Here is a tiny trained network, its code and every weight. The questions are about switching its units off for an input and a class, where a switched-off unit gives its printed mean instead of its output.

import numpy as np


def w(rows, s, z=0):
    codes = np.array(rows[::2]) - 128.0
    scale = np.full(codes.shape[1], s)
    scale[-1] = z or s
    return codes * scale


def f(y):
    return np.maximum(y, 0)


def log_softmax(a):
    a = a - a.max(-1, keepdims=True)
    return a - np.log(np.exp(a).sum(-1, keepdims=True))


def net(x, mask):
    res = np.array(x, float).reshape(1, 2) / 4 @ E
    y = f(res @ A[0][:, :-1].T + A[0][:, -1])
    res = res + np.where(mask, y, B[0][:, -1]) @ B[0][:, :-1]
    return log_softmax(res[-1] @ U[:, :-1].T + U[:, -1])


A, B = {}, {}
E = w([
[240,58,61],'x0',
[170,253,49],'x1',
],0.0044)
A[0] = w([
[132,101,163,102],'N1',
[221,63,67,69],'N2',
[67,170,161,105],'N3',
[130,136,132,196],'N4',
[121,125,125,233],'N5',
[101,159,162,90],'N6',
[82,11,177,77],'N7',
[71,162,146,77],'N8',
[81,154,128,88],'N9',
[132,130,134,109],'N10',
[52,171,158,108],'N11',
[105,72,144,76],'N12',
[173,234,85,83],'N13',
[159,107,109,84],'N14',
[122,107,138,104],'N15',
[89,149,142,128],'N16',
[118,79,142,90],'N17',
[134,119,121,197],'N18',
[91,144,123,89],'N19',
[98,156,146,85],'N20',
[142,154,120,132],'N21',
[186,113,124,95],'N22',
[132,129,135,240],'N23',
[109,146,122,119],'N24',
[126,101,157,108],'N25',
[132,150,111,100],'N26',
[88,155,144,79],'N27',
[129,128,134,225],'N28',
[163,112,126,86],'N29',
[184,107,106,78],'N30',
[125,109,143,106],'N31',
[143,179,101,77],'N32',
[129,126,140,235],'N33',
[119,126,120,252],'N34',
[154,213,94,78],'N35',
[121,101,144,97],'N36',
[126,175,96,83],'N37',
[107,82,150,103],'N38',
[184,97,111,78],'N39',
[84,55,130,85],'N40',
[110,94,141,134],'N41',
[135,129,134,108],'N42',
[95,160,157,87],'N43',
[134,171,93,79],'N44',
[173,95,104,71],'N45',
],0.011,0.0037)
B[0] = w([
[156,142,143,160],'N1',
[160,37,169,234],'N2',
[150,69,138,188],'N3',
[151,127,84,187],'N4',
[145,134,41,223],'N5',
[142,92,145,156],'N6',
[226,178,176,253],'N7',
[148,80,155,165],'N8',
[151,93,142,154],'N9',
[130,126,126,128],'N10',
[146,63,143,198],'N11',
[171,148,160,172],'N12',
[212,180,174,210],'N13',
[138,98,143,153],'N14',
[147,135,139,144],'N15',
[143,95,121,167],'N16',
[180,139,143,169],'N17',
[145,125,74,193],'N18',
[142,107,145,142],'N19',
[147,97,145,150],'N20',
[157,140,121,153],'N21',
[148,90,135,167],'N22',
[149,134,26,230],'N23',
[147,116,134,143],'N24',
[155,141,140,160],'N25',
[144,139,143,141],'N26',
[145,93,151,152],'N27',
[146,132,48,216],'N28',
[136,104,144,148],'N29',
[151,84,148,170],'N30',
[144,135,139,145],'N31',
[166,151,160,159],'N32',
[153,134,30,226],'N33',
[155,135,3,240],'N34',
[201,164,165,187],'N35',
[151,138,144,150],'N36',
[178,143,151,157],'N37',
[173,147,142,177],'N38',
[141,82,153,174],'N39',
[180,154,160,189],'N40',
[164,143,122,175],'N41',
[128,127,128,128],'N42',
[146,89,145,157],'N43',
[162,150,158,156],'N44',
[141,85,154,167],'N45',
],0.052,0.0041)
U = w([
[165,212,167,152],'0',
[113,2,147,132],'1',
[83,165,57,253],'2',
[86,148,152,61],'3',
[106,142,189,70],'4',
[95,106,184,84],'5',
[76,158,156,97],'6',
[73,149,155,77],'7',
],0.008,0.0022)

Each question gives the input, the list of numbers given to net, and the class t.
The units are the neurons (one row each of A and B). Each row of codes is followed by its name. A weight is (code - 128) times the scale printed after its matrix; where a second scale follows, it is the last column's (A, B and U).
mask holds one flag per neuron, in row order. A switched-off neuron (its flag False) gives its mean, the last column of its row in B, instead of its output. The means were averaged over made-up inputs and are rounded, as every weight is.
A unit's drop is (log p(t) with every unit on - log p(t) with that unit switched off) / (log p(t) with every unit on - log p(t) with every unit switched off).
The circuit of an input: a set's keep is (log p(t) with only the set's units on - log p(t) with every unit switched off) / (log p(t) with every unit on - log p(t) with every unit switched off). Starting from the 12 units with the biggest drops (on a tie, the unit counted first), units are removed one at a time, each time the one whose removal leaves the highest keep (on an exact tie, the one counted first), for as long as the keep stays at least 0.8.
units of the circuit, in order: the units of the circuit, biggest drop first
k most important neurons: the k neurons with the biggest drops, biggest first
drop when u is switched off: that unit's drop, to one decimal
input [6,4], class 1: units of the circuit, in order -> N2
input [-5,-4], class 1: 2 most important neurons -> N11, N13
input [2,-3], class 2: 2 most important neurons -> N13, N35
input [8,7], class 1: 2 most important neurons -> N2, N7
input [-4,2], class 1: 2 most important neurons -> N11, N3
input [8,-8], class 0: 4 most important neurons -> N7, N40, N12, N11
input [8,6], class 1: 2 most important neurons -> N2, N7
input [7,-7], class 0: 2 most important neurons -> N7, N40
input [6,-7], class 0: drop when N7 is switched off -> 1.7
input [2,3], class 2: drop when N7 is switched off -> 0.4
input [5,-7], class 0: drop when N7 is switched off -> 0.2
input [3,-1], class 2: drop when N15 is switched off -> 0.0
